Below are the code and all the weights of a small trained network. Each question names an input and a target symbol and asks about switching units off, where a switched-off unit gives its printed mean instead of its output.

import numpy as np


def w(rows, s, z=0):
    codes = np.array(rows[::2]) - 128.0
    scale = np.full(codes.shape[1], s)
    scale[-1] = z or s
    return codes * scale


def f(y):
    return y / 2 * (1 + np.tanh(0.7978845608 * (y + 0.044715 * y**3)))


def softmax(a):
    e = np.exp(a - a.max(-1, keepdims=True))
    return e / e.sum(-1, keepdims=True)


def log_softmax(a):
    a = a - a.max(-1, keepdims=True)
    return a - np.log(np.exp(a).sum(-1, keepdims=True))


def net(x, mask):
    ids = ['ΛΞεζηπτ'.index(c) for c in x.split()]
    T = len(ids)
    res = E[ids] + P[:T]
    u = 0
    for l in range(2):
        r = res
        for j in range(2):
            rows = slice(3 * j, 3 * j + 3)
            q, k, v = (r @ M[l][rows].T for M in (Q, K, V))
            z = softmax(np.where(np.tri(T) > 0, q @ k.T / 3**0.5, -1e9)) @ v
            o = O[l][rows]
            res = res + np.where(mask[u + j], z, o[:, -1]) @ o[:, :-1]
        u += 2
        y = f(res @ A[l][:, :-1].T + A[l][:, -1])
        res = res + np.where(mask[u : u + 4], y, B[l][:, -1]) @ B[l][:, :-1]
        u += 4
    return log_softmax(res[-1] @ U[:, :-1].T + U[:, -1])


Q, K, V, O, A, B = {}, {}, {}, {}, {}, {}
E = w([
[6,2,142],'Λ',
[104,207,113],'Ξ',
[111,139,180],'ε',
[67,190,116],'ζ',
[77,93,158],'η',
[130,160,153],'π',
[105,89,126],'τ',
],0.0097)
P = w([
[253,166,36],'0',
[174,245,111],'1',
[185,249,85],'2',
[176,177,91],'3',
[173,164,99],'4',
[163,187,65],'5',
[141,182,92],'6',
[150,152,125],'7',
[138,148,139],'8',
[134,139,151],'9',
[139,138,174],'10',
[134,127,219],'11',
],0.0042)
Q[0] = w([
[171,184,74],'L0H0',
[123,126,149],'L0H0',
[51,178,4],'L0H0',
[83,142,92],'L0H1',
[162,129,152],'L0H1',
[43,94,147],'L0H1',
],0.024)
K[0] = w([
[5,105,72],'L0H0',
[149,125,117],'L0H0',
[135,31,190],'L0H0',
[72,158,53],'L0H1',
[171,118,181],'L0H1',
[39,81,116],'L0H1',
],0.021)
V[0] = w([
[154,141,97],'L0H0',
[160,157,97],'L0H0',
[126,102,112],'L0H0',
[250,97,73],'L0H1',
[62,138,156],'L0H1',
[198,119,100],'L0H1',
],0.011)
O[0] = w([
[68,153,107,128],'L0H0',
[35,178,97,135],'L0H0',
[128,108,126,115],'L0H0',
[1,161,217,4],'L0H1',
[197,110,74,187],'L0H1',
[76,139,177,67],'L0H1',
],0.0093,0.003)
A[0] = w([
[174,7,254,34],'L0N0',
[55,27,229,66],'L0N1',
[212,116,93,84],'L0N2',
[65,67,82,3],'L0N3',
],0.0097,0.0051)
B[0] = w([
[95,182,39,76],'L0N0',
[5,69,124,83],'L0N1',
[83,172,143,255],'L0N2',
[95,161,29,70],'L0N3',
],0.013,0.002)
Q[1] = w([
[141,113,126],'L1H0',
[148,120,125],'L1H0',
[87,2,80],'L1H0',
[138,196,161],'L1H1',
[108,86,116],'L1H1',
[116,118,129],'L1H1',
],0.071)
K[1] = w([
[136,115,85],'L1H0',
[133,89,106],'L1H0',
[129,178,2],'L1H0',
[41,141,145],'L1H1',
[168,137,124],'L1H1',
[126,139,131],'L1H1',
],0.065)
V[1] = w([
[125,129,70],'L1H0',
[126,141,83],'L1H0',
[115,175,116],'L1H0',
[191,38,70],'L1H1',
[70,129,1],'L1H1',
[172,217,67],'L1H1',
],0.019)
O[1] = w([
[92,87,139,120],'L1H0',
[117,94,141,125],'L1H0',
[176,93,138,142],'L1H0',
[95,229,100,2],'L1H1',
[75,113,8,182],'L1H1',
[230,126,48,162],'L1H1',
],0.019,0.008)
A[1] = w([
[247,93,217,38],'L1N0',
[18,162,180,151],'L1N1',
[223,199,254,120],'L1N2',
[129,31,60,1],'L1N3',
],0.0073,0.0095)
B[1] = w([
[26,77,62,252],'L1N0',
[198,118,158,190],'L1N1',
[115,252,135,232],'L1N2',
[155,169,160,238],'L1N3',
],0.016,0.014)
U = w([
[130,200,62,2],'Λ',
[136,85,102,121],'Ξ',
[98,216,165,158],'ε',
[253,200,122,192],'ζ',
[197,250,187,136],'η',
[54,122,142,76],'π',
[138,147,210,211],'τ',
],0.0041,0.0069)

Each question gives the input, a string of symbols that net reads in full, and the target symbol t.
The units are the heads (3 rows each of Q, K, V and O) and the neurons (one row each of A and B). Each row of codes is followed by its name. A weight is (code - 128) times the scale printed after its matrix; where a second scale follows, it is the last column's (O, A, B and U).
mask holds one flag per unit, layer by layer, with each layer's heads first. A switched-off unit (its flag False) gives its mean, the last column of its rows in O or B, instead of its output. The means were averaged over made-up inputs and are rounded, as every weight is.
A unit's drop is (log p(t) with every unit on - log p(t) with that unit switched off) / (log p(t) with every unit on - log p(t) with every unit switched off).
The circuit of an input: a set's keep is (log p(t) with only the set's units on - log p(t) with every unit switched off) / (log p(t) with every unit on - log p(t) with every unit switched off). Starting from all 12 units, units are removed one at a time, each time the one whose removal leaves the highest keep (on an exact tie, the one counted first), for as long as the keep stays at least 0.8.
units of the circuit, in order: the units of the circuit, biggest drop first
top k neurons in layer l: the k neurons of layer l with the biggest drops, biggest first
which heads matter: for each layer, one digit per head in row order, 1 if its drop is at least 0.15 and else 0, layers parted by /
input π τ ζ τ ζ τ Ξ ζ, target π: units of the circuit, in order -> (L0H1 L1H1 L1N0)
input ε ζ Λ ε ε, target ε: units of the circuit, in order -> (L1N2 L1H1 L1N0 L0H1)
input π ζ π ζ π ζ η Ξ η ε, target π: top neuron in layer 1 -> (L1N0)
input ζ Λ Ξ ζ ε, target ζ: which heads matter -> 11 / 01
input ζ ζ ζ π τ ε Ξ τ ζ, target ζ: units of the circuit, in order -> (L1H1 L1N0)
input π ζ Λ τ ε Λ Ξ, target π: units of the circuit, in order -> (L1N0 L1H1 L0H1)
input Ξ Ξ ζ ε ε, target Ξ: which heads matter -> 11 / 01
input η ζ Ξ η ε ε ε ζ Λ ζ ε, target η: top 2 neurons in layer 1 -> (L1N2 L1N0)
input π τ Ξ π ε Λ ε Ξ ζ, target π: units of the circuit, in order -> (L1N0 L1H1 L0H1)
input Ξ ζ ζ ζ ζ Λ ζ Λ, target ζ: units of the circuit, in order -> (L0H0 L1H1 L0H1)
input ζ ζ η, target ζ: units of the circuit, in order -> (L1H1 L1N0)
input Λ τ π Ξ τ ζ ζ ζ ε ζ, target Λ: units of the circuit, in order -> (L0N0 L1H1 L0N1 L0H0)
input Λ ζ π, target Λ: which heads matter -> 10 / 01
input ε Λ ζ, target ε: units of the circuit, in order -> (L1H1 L1N2 L1N0 L0H1)
input ζ ζ ζ Λ ε τ Ξ ζ, target ζ: which heads matter -> 01 / 01
input τ ζ Λ ε ζ ζ ε, target τ: which heads matter -> 01 / 01
input Ξ π Λ ζ π, target Ξ: units of the circuit, in order -> (L0H1 L1H1 L1N0)
input ε Ξ τ ζ τ τ Ξ η ε, target ε: units of the circuit, in order -> (L0H1 L1H1 L1N2 L1N0)
input π ζ ζ π ζ ε η Ξ, target π: units of the circuit, in order -> (L0H1 L1N0 L1H1)
input η ζ π, target η: which heads matter -> 01 / 01
input ζ π η, target ζ: units of the circuit, in order -> (L1H1 L0H0 L1N0)
input Λ τ τ, target Λ: top 2 neurons in layer 0 -> (L0N0 L0N1)
input Ξ Ξ η τ ζ Ξ, target Ξ: top neuron in layer 0 -> (L0N3)
input τ η τ, target τ: top neuron in layer 0 -> (L0N1)
input ε η ζ ζ ε τ π, target ε: top 2 neurons in layer 1 -> (L1N2 L1N0)
input ζ ε τ, target ζ: which heads matter -> 10 / 01
